Here is a tiny trained network, its code and every weight. The questions are about switching its units off for an input and a class, where a switched-off unit gives its printed mean instead of its output.

import numpy as np


def w(rows, s, z=0):
    codes = np.array(rows[::2]) - 128.0
    scale = np.full(codes.shape[1], s)
    scale[-1] = z or s
    return codes * scale


def norm(h):
    return h / np.sqrt((h * h).mean(-1, keepdims=True) + 1e-5)


def f(y):
    return np.maximum(y, 0)


def log_softmax(a):
    a = a - a.max(-1, keepdims=True)
    return a - np.log(np.exp(a).sum(-1, keepdims=True))


def net(x, mask):
    res = np.array(x, float).reshape(1, 4) / 4 @ E
    u = 0
    for l in range(3):
        y = f(norm(res) @ A[l][:, :-1].T + A[l][:, -1])
        res = res + np.where(mask[u : u + 6], y, B[l][:, -1]) @ B[l][:, :-1]
        u += 6
    return log_softmax(norm(res)[-1] @ U[:, :-1].T + U[:, -1])


A, B = {}, {}
E = w([
[123,42,142,203,99,204,219,28,137,91,30],'x0',
[255,167,234,89,191,187,115,140,152,81,81],'x1',
[102,135,132,117,115,177,113,123,84,151,120],'x2',
[32,215,152,164,156,125,139,29,127,19,181],'x3',
],0.0042)
A[0] = w([
[253,103,96,101,96,149,94,168,151,160,36,31],'0.n0',
[176,102,213,111,142,150,170,165,108,102,95,4],'0.n1',
[143,140,135,146,138,156,154,76,149,113,85,74],'0.n2',
[185,37,123,178,115,124,175,126,80,158,101,239],'0.n3',
[128,130,155,82,205,106,110,221,124,155,162,124],'0.n4',
[151,186,209,125,157,149,101,103,104,101,123,159],'0.n5',
],0.0057,0.002)
B[0] = w([
[85,88,104,103,195,175,165,147,71,82,198,253],'0.n0',
[133,178,54,212,121,102,143,145,122,106,3,192],'0.n1',
[121,118,207,106,50,131,105,56,114,160,179,182],'0.n2',
[172,89,66,94,100,148,79,72,142,109,106,245],'0.n3',
[115,85,165,176,110,174,124,84,178,193,127,233],'0.n4',
[119,177,121,137,79,65,133,140,143,59,150,220],'0.n5',
],0.0066,0.0053)
A[1] = w([
[212,218,171,121,208,174,170,178,135,105,39,68],'1.n0',
[137,101,102,254,90,164,250,70,87,165,115,101],'1.n1',
[125,177,170,96,134,85,21,134,92,154,160,117],'1.n2',
[105,108,43,143,118,64,146,122,92,172,75,7],'1.n3',
[113,144,254,151,180,149,90,228,172,201,196,80],'1.n4',
[86,48,43,152,142,46,152,173,104,168,71,134],'1.n5',
],0.005,0.0015)
B[1] = w([
[23,200,2,235,16,115,71,237,16,130,106,204],'1.n0',
[167,155,165,153,167,103,91,170,171,195,144,253],'1.n1',
[202,114,173,150,135,91,180,48,171,230,20,205],'1.n2',
[115,131,93,154,114,114,9,221,174,41,109,189],'1.n3',
[63,139,154,104,120,74,109,38,233,204,130,239],'1.n4',
[124,167,130,122,94,192,119,192,90,124,104,237],'1.n5',
],0.0059,0.0039)
A[2] = w([
[164,43,171,152,123,164,129,80,143,121,72,7],'2.n0',
[175,15,133,74,95,160,121,239,121,167,129,104],'2.n1',
[98,215,183,160,218,78,181,14,68,2,181,165],'2.n2',
[166,102,159,157,87,191,135,69,104,45,40,75],'2.n3',
[233,83,118,151,67,162,95,23,156,127,84,22],'2.n4',
[122,168,57,229,59,107,9,171,121,108,94,193],'2.n5',
],0.0059,0.0014)
B[2] = w([
[124,144,200,156,175,96,55,127,201,200,189,159],'2.n0',
[174,194,151,151,254,166,140,114,120,44,161,198],'2.n1',
[196,59,72,102,199,215,99,196,100,132,126,210],'2.n2',
[78,123,117,62,150,73,135,150,168,211,148,188],'2.n3',
[54,221,132,126,98,52,94,83,151,211,203,186],'2.n4',
[136,100,198,120,33,84,228,103,94,73,69,255],'2.n5',
],0.0065,0.0092)
U = w([
[69,152,149,124,130,82,97,50,212,235,152,27],'0',
[92,135,132,142,42,108,198,145,88,62,64,243],'1',
[156,93,72,108,250,247,107,159,107,106,159,100],'2',
],0.013,0.0011)

Each question gives the input, the list of numbers given to net, and the class t.
The units are the neurons (one row each of A and B). Each row of codes is followed by its name. A weight is (code - 128) times the scale printed after its matrix; where a second scale follows, it is the last column's (A, B and U).
mask holds one flag per neuron, layer by layer. A switched-off neuron (its flag False) gives its mean, the last column of its row in B, instead of its output. The means were averaged over made-up inputs and are rounded, as every weight is.
A unit's drop is (log p(t) with every unit on - log p(t) with that unit switched off) / (log p(t) with every unit on - log p(t) with every unit switched off).
most important unit: the unit with the biggest drop
top k neurons: the k neurons with the biggest drops, biggest first
k most important neurons of layer l: the k neurons of layer l with the biggest drops, biggest first
drop when u is switched off: that unit's drop, to one decimal
input [8,7,0,-8], class 0: top neuron -> (0.n3)
input [-5,-7,1,6], class 1: top 2 neurons -> (0.n0, 1.n4)
input [-2,-3,-8,5], class 2: top 2 neurons -> (2.n2, 0.n1)
input [6,6,-2,3], class 0: top 2 neurons -> (0.n2, 2.n4)
input [-3,7,5,-5], class 1: top 2 neurons -> (1.n0, 0.n1)
input [4,2,1,-5], class 2: 2 most important neurons of layer 0 -> (0.n0, 0.n4)
input [8,-3,7,-8], class 0: 4 most important neurons of layer 2 -> (2.n4, 2.n2, 2.n0, 2.n3)
input [6,6,-1,-1], class 0: top 2 neurons -> (0.n2, 0.n3)
input [-1,-1,-7,3], class 2: top 2 neurons -> (0.n1, 1.n0)
input [4,-1,5,-3], class 0: top 2 neurons -> (0.n3, 2.n4)
input [-5,-1,7,-7], class 2: top 2 neurons -> (0.n0, 2.n1)
input [-1,-2,0,-1], class 1: top 3 neurons -> (0.n2, 0.n0, 2.n5)
input [5,4,-6,-3], class 0: top 2 neurons -> (0.n3, 0.n2)
input [2,-7,4,-4], class 1: most important unit -> 2.n5
input [-6,-5,-8,8], class 2: drop when 2.n2 is switched off -> 1.1
input [-3,8,-8,2], class 1: drop when 1.n0 is switched off -> 0.2
input [1,-2,-5,4], class 2: drop when 2.n2 is switched off -> 0.1
